Each row is followed by its class. Each block has new classes.
[ 14.7  -7.9   0.0   2.4 -13.2   1.2  -3.9 -18.6   3.4   3.2  -9.2  -0.3
  -8.7  20.4   6.5 -25.7 -12.4  23.6 -21.0  -1.5  31.6  -9.4  -0.5  -4.0
  -8.8 -37.1] => R
[ 62.8   8.4  -4.5   2.3 -18.5  39.5 -12.2 -11.3  11.6   9.6   0.0  -4.6
   6.4  31.1   0.8 -23.5 -24.7  21.4 -25.1  39.0   0.6  -3.1 -13.4  -4.9
   3.6 -19.0] => P
[ 74.8   4.1 -13.3   2.3 -17.6  42.9  -6.9 -17.1  14.0   8.0  -3.1   2.3
   0.1  20.7   2.2 -22.9 -17.8  28.3 -18.8  12.0  -3.6  10.3 -18.3  -8.3
  13.7  -8.7] => R
[ 18.7 -23.8  -5.8  -4.6 -14.9  12.3 -15.3   9.5   4.5   8.2 -18.9   5.3
 -19.8  27.0  -4.1 -18.9  -1.9  26.9  -4.7  -1.7  28.0 -25.5  -0.9   4.9
  -7.5 -25.4] => H
[ 60.4  -8.5  -8.2   1.3 -26.7  46.3 -21.4  -4.9  18.0   5.3 -12.0   5.1
  -1.1  30.5  -5.2 -11.9  -2.4  35.7   0.6   7.6  21.6 -13.7 -15.3   0.5
  -1.2  -0.4] => H
[ 51.6 -12.3  -9.9   2.8 -10.5  30.7  -7.9 -10.2  20.1   7.7  -6.7   4.3
 -13.6  18.5   9.1 -19.7  -6.3  32.3 -13.0   7.5   2.4   3.6 -13.7  -4.9
  11.2  -9.6] => R
[ 37.3  44.5  -8.6   3.3 -14.9  17.9 -16.2 -15.7   6.4   9.6  -6.5   3.7
  10.8  29.4   5.8 -22.0  -4.4  25.1 -15.4   8.1  22.8  -7.2  -6.3  -2.3
  12.8 -23.3] => F
[ 43.2  -8.0 -14.0  10.7 -21.5  31.7  -5.0  -6.2   7.7   9.7  -3.4   4.1
  -3.5  21.0   0.4 -21.7 -11.1  29.4 -13.7 -13.0   5.5  -6.0 -11.2  -6.1
   3.4 -21.1] => R
[ 37.8  -3.5 -13.0   5.5 -19.1  34.1 -11.4 -11.1  22.8   8.5  -2.9   4.4
  -9.3  27.9  -0.1 -21.5 -18.0  28.9 -16.6  10.4   7.3 -11.7  -6.9   3.7
   7.9 -17.3] => S
[ 48.1 -15.2  -6.6   3.3 -17.8  27.6 -20.8  -6.7  13.0   7.0 -12.5   3.1
  -0.3  28.9   3.7 -11.6  -1.2  20.0  -1.9   5.9  19.7  -7.3  -8.8  -6.4
  -5.1  -7.6] => H
[ 38.6 -11.4  -8.9   2.6 -15.4  25.2 -12.3 -11.1   8.2   4.7  -3.9  -3.4
  -2.8  21.8   1.8 -10.4  -4.5  18.9 -14.9  12.8  13.8 -11.0  -8.8  -4.4
  -4.9 -11.1] => H
[ 62.1 -11.4 -14.4   3.4 -16.9  31.1  -8.2 -10.0  17.5   5.1 -13.7  -0.2
  -7.8  20.5   1.6 -28.6 -16.1  32.3 -25.4  24.4  -1.7  -0.2 -11.8 -13.5
  12.5 -23.4] => R
[ 57.7 -37.9  -5.6   0.1 -24.5  35.3 -10.3  -8.3  22.5   1.3 -21.4   1.2
 -18.7  26.7  -5.0 -19.7  -6.0  33.1  -4.8  15.1  13.3 -15.0 -14.1  -1.1
   4.2  -9.9] => R
[ 18.9  -1.2  -7.1   1.4  -9.7  15.7 -11.1  -5.6  -0.1   9.5   6.1   0.2
   5.9  14.3  -4.0 -12.2  -1.1  15.0 -15.8  -0.5  17.7 -12.4  -6.7   1.6
  -3.3 -10.7] => H
[ 46.6   4.5 -18.1  10.9 -18.0  23.6 -11.7  -3.4   8.4  17.7  -7.1  -1.6
   0.9  26.8  10.7 -21.3   4.4  32.4 -17.4 -19.2  34.6 -10.9 -11.6  -5.3
  -4.9 -41.2] => H
[ 36.5   2.6  -8.4   2.0 -19.1  28.3  -9.3 -15.1  15.3  12.5  -0.1   5.0
  -5.1  21.3  -2.4 -19.3 -14.9  36.1 -20.3   7.2  14.4 -14.4 -10.2  -2.2
   5.2 -23.1] => P
[ 44.7  -5.9 -11.0   6.5 -22.3  32.9 -17.2  -6.4  17.1   9.0 -12.5   6.0
  -5.8  29.2   2.4 -19.9 -14.6  31.3 -15.0  -0.4  23.2 -14.5  -9.4  -5.7
  -1.2 -23.7] => F
[ 50.4 -18.2 -11.7   4.2 -16.8  23.0   2.9  -9.2  11.8  -2.9 -13.0  -0.5
  -6.7  17.2   3.7 -17.4 -11.0  14.7 -10.4   3.7  -3.2   5.8  -6.2  -7.3
  10.6 -11.7] => R
[ 42.2  -9.3 -19.0   7.4 -15.4  19.6 -10.3 -10.0  12.3   7.2  -6.2   3.6
  -6.0  20.3   2.0 -26.6 -13.0  23.0 -23.0   3.4   4.1  -0.5  -6.4  -2.5
  -4.9 -27.7] => R
[ 16.9  17.8  -3.7  -1.3  -4.4   6.5  -3.7  -8.7   2.2   3.1   5.1   3.0
   7.6   1.0  10.4   0.5  -1.1   4.1 -28.6  -5.7   8.8   5.2  -4.7   4.8
   0.6   3.5] => F
[ 44.3 -26.9  -4.3  -9.9 -22.7  16.5  -5.0 -15.2  17.8   5.5 -17.5  -3.4
 -23.9  24.9  -2.8 -14.7  -9.5  29.8  -1.9  11.6  88.5  -8.5  -8.4   0.2
   3.5  -8.5] => R
[ 68.4 -26.9 -11.5   6.5 -18.1  38.0 -10.0  -2.3  17.9  -2.3 -10.8  -3.2
  -6.0  32.2  -0.4 -24.5 -16.5   7.9 -20.4  40.0  -9.3  -3.5 -11.7  -6.2
   6.5 -17.2] => R
[ 43.7  -6.4  -9.1   9.6 -15.8  19.1  -9.5 -17.3  16.1   1.2  -4.2   2.4
  -6.5  17.2   8.8 -20.7  -9.8  16.3 -13.5  14.5   6.0  -4.5  -3.7  -9.2
  -0.4 -13.3] => R
[ 31.7  19.0 -11.2   3.7  -8.1  17.3  -5.1 -13.8   4.6  11.6   3.1   0.5
   8.2  18.0   7.4 -15.4 -12.9  15.7 -27.7  10.0  -6.0   1.7 -12.3  -1.1
   9.6 -29.2] => P
[ 55.1  12.4 -10.8  -2.6 -14.9  18.3  -5.4 -15.5  13.3  11.0   3.4   1.3
   2.2  13.7  14.4 -21.7  -7.3  10.6 -17.9  -2.1  11.8   8.2  -9.7   0.1
  -4.5 -22.4] => F
[ 61.5  -4.4 -11.9   9.1 -21.2  34.9  -6.8 -14.9  12.2   6.7  -5.8   2.8
   2.5  19.1   1.0 -24.1 -10.0  26.1 -20.4   2.6   5.0   2.7 -13.2   0.1
 -12.3 -20.7] => R
[ 43.2  -4.9 -16.8  10.8 -15.2  30.6 -20.5   9.5   6.2  12.5  -9.9   7.1
   1.2  37.5   7.8 -21.7  -3.2  27.7 -20.9  12.8  20.5 -17.0 -11.8  -5.0
  -1.3 -20.6] => H
[ 51.7   2.3  -9.5   1.5 -19.1  33.9  -7.7 -13.1  22.2   6.6 -10.2  -2.7
  -7.8  31.9   8.0 -12.5  -3.1  35.8  -1.3   4.2   1.3   0.7 -22.2   3.1
  18.0  11.6] => R
[ 33.8 -15.2  -5.9   1.1 -10.9  21.1 -16.2   1.5  16.0   3.2  -9.6   4.3
  -3.6  19.5   1.6  -2.6   2.3  11.6  -1.7   7.5  13.8  -8.2 -12.3  -8.1
   1.1   2.5] => H
